Below is a small trained network, with its code and all its weights. Each question gives an input and a target symbol and asks what happens when units are switched off, that is, made to give their printed mean instead of their output.

import numpy as np


def w(rows, s, z=0):
    codes = np.array(rows[::2]) - 128.0
    scale = np.full(codes.shape[1], s)
    scale[-1] = z or s
    return codes * scale


def norm(h):
    return h / np.sqrt((h * h).mean(-1, keepdims=True) + 1e-5)


def f(y):
    return np.maximum(y, 0)


def softmax(a):
    e = np.exp(a - a.max(-1, keepdims=True))
    return e / e.sum(-1, keepdims=True)


def log_softmax(a):
    a = a - a.max(-1, keepdims=True)
    return a - np.log(np.exp(a).sum(-1, keepdims=True))


def net(x, mask):
    ids = ['εζλμπστ'.index(c) for c in x.split()]
    T = len(ids)
    res = E[ids] + P[:T]
    u = 0
    for l in range(2):
        q, k, v = (norm(res) @ M[l].T for M in (Q, K, V))
        z = softmax(np.where(np.tri(T) > 0, q @ k.T / 4**0.5, -1e9)) @ v
        res = res + np.where(mask[u], z, O[l][:, -1]) @ O[l][:, :-1]
        u += 1
        y = f(norm(res) @ A[l][:, :-1].T + A[l][:, -1])
        res = res + np.where(mask[u : u + 12], y, B[l][:, -1]) @ B[l][:, :-1]
        u += 12
    return log_softmax(norm(res)[-1] @ U[:, :-1].T + U[:, -1])


Q, K, V, O, A, B = {}, {}, {}, {}, {}, {}
E = w([
[157,122,153,137],'ε',
[115,150,53,218],'ζ',
[84,75,127,20],'λ',
[183,99,102,24],'μ',
[55,167,133,49],'π',
[60,49,107,121],'σ',
[202,8,116,149],'τ',
],0.011)
P = w([
[150,124,127,24],'0',
[157,122,134,23],'1',
[157,162,254,63],'2',
[150,135,226,69],'3',
[139,134,203,69],'4',
[144,125,174,77],'5',
[135,116,155,75],'6',
[135,102,137,79],'7',
[139,101,120,75],'8',
[135,88,105,80],'9',
[132,92,89,74],'10',
[124,81,78,73],'11',
[123,75,64,81],'12',
],0.0034)
Q[0] = w([
[173,48,53,94],'L0H0',
[182,194,253,116],'L0H0',
[109,88,28,64],'L0H0',
[68,220,19,57],'L0H0',
],0.0061)
K[0] = w([
[223,141,48,186],'L0H0',
[126,119,227,103],'L0H0',
[60,122,79,187],'L0H0',
[92,255,17,90],'L0H0',
],0.0055)
V[0] = w([
[136,108,171,106],'L0H0',
[127,137,123,127],'L0H0',
[123,106,126,140],'L0H0',
[142,191,115,244],'L0H0',
],0.011)
O[0] = w([
[170,174,151,80,148],'L0H0',
[127,114,111,126,126],'L0H0',
[137,145,123,139,128],'L0H0',
[95,91,2,129,11],'L0H0',
],0.0083,0.012)
A[0] = w([
[165,106,117,121,159],'L0N0',
[54,171,136,154,200],'L0N1',
[158,108,162,111,118],'L0N2',
[115,173,59,93,3],'L0N3',
[109,253,166,167,115],'L0N4',
[74,127,119,130,199],'L0N5',
[148,88,177,116,92],'L0N6',
[83,142,166,88,47],'L0N7',
[123,71,75,140,51],'L0N8',
[60,150,146,159,196],'L0N9',
[136,133,59,67,54],'L0N10',
[141,100,129,61,62],'L0N11',
],0.013,0.0034)
B[0] = w([
[118,145,93,168,160],'L0N0',
[166,54,144,113,158],'L0N1',
[110,164,103,195,247],'L0N2',
[100,165,162,177,135],'L0N3',
[73,90,1,148,217],'L0N4',
[124,100,62,82,155],'L0N5',
[111,205,96,170,254],'L0N6',
[150,116,180,172,229],'L0N7',
[134,32,108,138,151],'L0N8',
[121,58,129,186,160],'L0N9',
[128,181,120,193,159],'L0N10',
[95,166,177,149,227],'L0N11',
],0.0089,0.0064)
Q[1] = w([
[96,68,116,225],'L1H0',
[31,254,163,167],'L1H0',
[156,194,170,6],'L1H0',
[125,44,62,188],'L1H0',
],0.0074)
K[1] = w([
[101,47,25,128],'L1H0',
[107,144,112,230],'L1H0',
[91,232,255,124],'L1H0',
[190,53,73,11],'L1H0',
],0.0098)
V[1] = w([
[179,111,141,121],'L1H0',
[167,224,254,155],'L1H0',
[74,162,228,165],'L1H0',
[85,148,177,31],'L1H0',
],0.0047)
O[1] = w([
[123,109,126,159,112],'L1H0',
[75,123,3,120,254],'L1H0',
[139,93,45,78,240],'L1H0',
[120,114,97,174,124],'L1H0',
],0.0055,0.0048)
A[1] = w([
[85,158,54,88,134],'L1N0',
[165,149,53,135,143],'L1N1',
[119,119,134,158,230],'L1N2',
[117,84,155,108,127],'L1N3',
[154,74,142,76,63],'L1N4',
[85,93,101,84,233],'L1N5',
[251,126,167,84,18],'L1N6',
[180,159,123,161,156],'L1N7',
[110,135,181,105,3],'L1N8',
[143,77,39,132,240],'L1N9',
[110,139,142,103,134],'L1N10',
[143,189,153,77,101],'L1N11',
],0.015,0.0037)
B[1] = w([
[104,131,155,58,227],'L1N0',
[137,163,133,184,186],'L1N1',
[109,116,109,108,216],'L1N2',
[167,145,96,147,152],'L1N3',
[165,77,97,137,140],'L1N4',
[115,81,131,113,202],'L1N5',
[162,157,111,5,149],'L1N6',
[141,86,106,98,203],'L1N7',
[141,141,148,139,178],'L1N8',
[121,167,155,103,193],'L1N9',
[145,123,150,126,191],'L1N10',
[142,95,129,158,253],'L1N11',
],0.018,0.0059)
U = w([
[178,156,46,181,226],'ε',
[147,139,217,166,201],'ζ',
[153,7,96,134,120],'λ',
[111,250,103,96,133],'μ',
[61,95,179,18,1],'π',
[237,149,118,40,82],'σ',
[35,116,92,184,162],'τ',
],0.012,0.0031)

Each question gives the input, a string of symbols that net reads in full, and the target symbol t.
The units are the heads (4 rows each of Q, K, V and O) and the neurons (one row each of A and B). Each row of codes is followed by its name. A weight is (code - 128) times the scale printed after its matrix; where a second scale follows, it is the last column's (O, A, B and U).
mask holds one flag per unit, layer by layer, with each layer's heads first. A switched-off unit (its flag False) gives its mean, the last column of its rows in O or B, instead of its output. The means were averaged over made-up inputs and are rounded, as every weight is.
A unit's drop is (log p(t) with every unit on - log p(t) with that unit switched off) / (log p(t) with every unit on - log p(t) with every unit switched off).
unit that matters most: the unit with the biggest drop
k most important neurons: the k neurons with the biggest drops, biggest first
top k neurons in layer l: the k neurons of layer l with the biggest drops, biggest first
drop when u is switched off: that unit's drop, to one decimal
input μ μ μ λ μ ζ μ σ σ μ, target μ: 2 most important neurons	L1N1; L1N0
input μ μ ζ μ λ μ τ π, target ζ: 4 most important neurons	L0N9; L0N7; L0N4; L1N0
input π μ μ λ π π λ λ π μ ζ ε, target ε: unit that matters most	L0N9
input ζ σ π ζ ε π ε μ λ σ ε, target λ: top 4 neurons in layer 1	L1N7; L1N1; L1N9; L1N0
input λ π λ σ μ λ μ σ λ λ π ζ ζ, target λ: 4 most important neurons	L0N6; L0N1; L0N2; L1N0
input π λ λ λ τ, target ε: 2 most important neurons	L0N6; L0N2
input λ π σ μ λ ε λ λ ζ μ μ λ π, target ζ: 4 most important neurons	L0N4; L0N9; L0N7; L1N0
input λ λ λ λ ζ ζ τ λ π μ λ μ, target λ: 4 most important neurons	L0N4; L0N6; L0N10; L1N7
input λ μ ζ λ τ, target σ: 3 most important neurons	L0N4; L1N6; L1N7
input σ λ π μ λ σ λ ζ ε ζ μ λ, target λ: top 3 neurons in layer 0	L0N8; L0N6; L0N4
input π π λ τ λ τ ζ λ ε ε μ σ μ, target μ: top 2 neurons in layer 0	L0N10; L0N7
input μ λ σ λ λ τ π μ ζ λ λ ε ε, target ε: 2 most important neurons	L0N9; L0N8
input λ ζ π λ τ ζ, target λ: top 4 neurons in layer 0	L0N6; L0N1; L0N2; L0N8
input τ λ ζ σ σ ζ ε, target λ: 2 most important neurons	L1N7; L0N4
input λ τ σ λ σ σ π π λ μ λ λ, target ζ: top neuron in layer 0	L0N4
input ε σ ζ, target τ: top 4 neurons in layer 0	L0N4; L0N9; L0N1; L0N6
input λ τ τ, target ε: top 2 neurons in layer 1	L1N1; L1N7
input π ε λ ε μ λ λ ζ λ λ σ, target λ: drop when L1H0 is switched off	0.6
input λ τ π ε, target μ: drop when L0N3 is switched off	0.0
input ζ λ ζ λ λ π σ μ, target λ: unit that matters most	L1H0
input τ μ ζ λ σ ζ μ λ, target λ: drop when L0N8 is switched off	0.6
input ζ λ ε ε τ σ, target λ: drop when L0H0 is switched off	2.2
